Below is a small trained network, with its code and all its weights. Each question gives an input and a target symbol and asks what happens when units are switched off, that is, made to give their printed mean instead of their output.

import numpy as np


def w(rows, s, z=0):
    codes = np.array(rows[::2]) - 128.0
    scale = np.full(codes.shape[1], s)
    scale[-1] = z or s
    return codes * scale


def f(y):
    return np.maximum(y, 0)


def softmax(a):
    e = np.exp(a - a.max(-1, keepdims=True))
    return e / e.sum(-1, keepdims=True)


def log_softmax(a):
    a = a - a.max(-1, keepdims=True)
    return a - np.log(np.exp(a).sum(-1, keepdims=True))


def net(x, mask):
    ids = ['ΘΣβζλμ'.index(c) for c in x.split()]
    T = len(ids)
    res = E[ids] + P[:T]
    q, k, v = (res @ M[0].T for M in (Q, K, V))
    z = softmax(np.where(np.tri(T) > 0, q @ k.T / 4**0.5, -1e9)) @ v
    res = res + np.where(mask[0], z, O[0][:, -1]) @ O[0][:, :-1]
    y = f(res @ A[0][:, :-1].T + A[0][:, -1])
    res = res + np.where(mask[1:13], y, B[0][:, -1]) @ B[0][:, :-1]
    return log_softmax(res[-1] @ U[:, :-1].T + U[:, -1])


Q, K, V, O, A, B = {}, {}, {}, {}, {}, {}
E = w([
[162,142,85,144],'Θ',
[89,242,100,103],'Σ',
[129,39,128,187],'β',
[27,110,89,173],'ζ',
[54,137,181,247],'λ',
[126,193,215,177],'μ',
],0.012)
P = w([
[117,132,158,58],'0',
[233,158,2,139],'1',
[187,164,21,146],'2',
[156,163,51,146],'3',
[164,150,58,160],'4',
[133,152,85,174],'5',
],0.0063)
Q[0] = w([
[66,156,109,253],'h0',
[115,135,191,163],'h0',
[137,162,99,203],'h0',
[96,67,78,24],'h0',
],0.013)
K[0] = w([
[96,122,247,72],'h0',
[139,127,125,66],'h0',
[78,112,192,117],'h0',
[186,147,77,212],'h0',
],0.014)
V[0] = w([
[8,92,136,57],'h0',
[95,67,13,158],'h0',
[168,175,30,45],'h0',
[60,117,166,105],'h0',
],0.014)
O[0] = w([
[141,33,38,157,255],'h0',
[6,176,58,88,67],'h0',
[82,79,186,64,180],'h0',
[168,88,69,155,218],'h0',
],0.014,0.003)
A[0] = w([
[196,140,86,3,181],'n0',
[97,44,158,209,60],'n1',
[190,128,102,139,38],'n2',
[151,191,126,125,95],'n3',
[200,162,199,121,16],'n4',
[154,118,239,80,107],'n5',
[95,96,147,114,55],'n6',
[208,108,130,21,3],'n7',
[36,204,161,197,75],'n8',
[133,65,96,1,68],'n9',
[78,74,111,28,106],'n10',
[135,203,108,154,106],'n11',
],0.0092,0.004)
B[0] = w([
[76,17,137,122,215],'n0',
[135,46,115,70,234],'n1',
[88,192,112,147,219],'n2',
[166,105,168,154,185],'n3',
[103,187,54,48,223],'n4',
[207,171,195,202,230],'n5',
[105,109,84,122,150],'n6',
[109,164,173,211,171],'n7',
[94,107,48,209,193],'n8',
[69,227,154,77,227],'n9',
[99,247,150,109,253],'n10',
[146,34,115,137,222],'n11',
],0.015,0.0054)
U = w([
[160,142,148,208,165],'Θ',
[63,163,49,72,102],'Σ',
[151,184,107,100,123],'β',
[94,119,215,94,252],'ζ',
[32,204,189,255,40],'λ',
[77,91,134,221,75],'μ',
],0.0044,0.004)

Each question gives the input, a string of symbols that net reads in full, and the target symbol t.
The units are the heads (4 rows each of Q, K, V and O) and the neurons (one row each of A and B). Each row of codes is followed by its name. A weight is (code - 128) times the scale printed after its matrix; where a second scale follows, it is the last column's (O, A, B and U).
mask holds one flag per unit, heads first, then neurons. A switched-off unit (its flag False) gives its mean, the last column of its rows in O or B, instead of its output. The means were averaged over made-up inputs and are rounded, as every weight is.
A unit's drop is (log p(t) with every unit on - log p(t) with that unit switched off) / (log p(t) with every unit on - log p(t) with every unit switched off).
The circuit of an input: a set's keep is (log p(t) with only the set's units on - log p(t) with every unit switched off) / (log p(t) with every unit on - log p(t) with every unit switched off). Starting from the 12 units with the biggest drops (on a tie, the unit counted first), units are removed one at a time, each time the one whose removal leaves the highest keep (on an exact tie, the one counted first), for as long as the keep stays at least 0.8.
units of the circuit, in order: the units of the circuit, biggest drop first
top k neurons: the k neurons with the biggest drops, biggest first
drop of u: that unit's drop, to one decimal
input ζ β β ζ, target Σ: units of the circuit, in order : (h0)
input Θ Σ Θ β, target λ: units of the circuit, in order : (h0; n8; n1)
input Θ μ Σ ζ, target λ: units of the circuit, in order : (h0; n8)
input μ Σ Σ Σ β, target β: units of the circuit, in order : (h0; n4)
input Σ ζ Θ Θ Σ ζ, target ζ: top 3 neurons : (n4; n1; n8)
input β β λ, target μ: units of the circuit, in order : (h0; n8; n11; n10)
input Θ β Σ Θ Σ, target λ: units of the circuit, in order : (h0; n8; n5)
input λ β Σ, target Θ: units of the circuit, in order : (h0; n3)
input Σ Σ Σ β Σ Σ, target ζ: top 2 neurons : (n8; n2)
input β Θ β Θ, target μ: top 2 neurons : (n8; n11)
input β Σ Σ Θ β λ, target μ: drop of h0 : 0.4
input Σ Σ ζ, target ζ: drop of n4 : 0.3
input ζ μ β μ, target Σ: drop of n4 : -0.4
input Θ Σ ζ, target λ: drop of h0 : 2.0
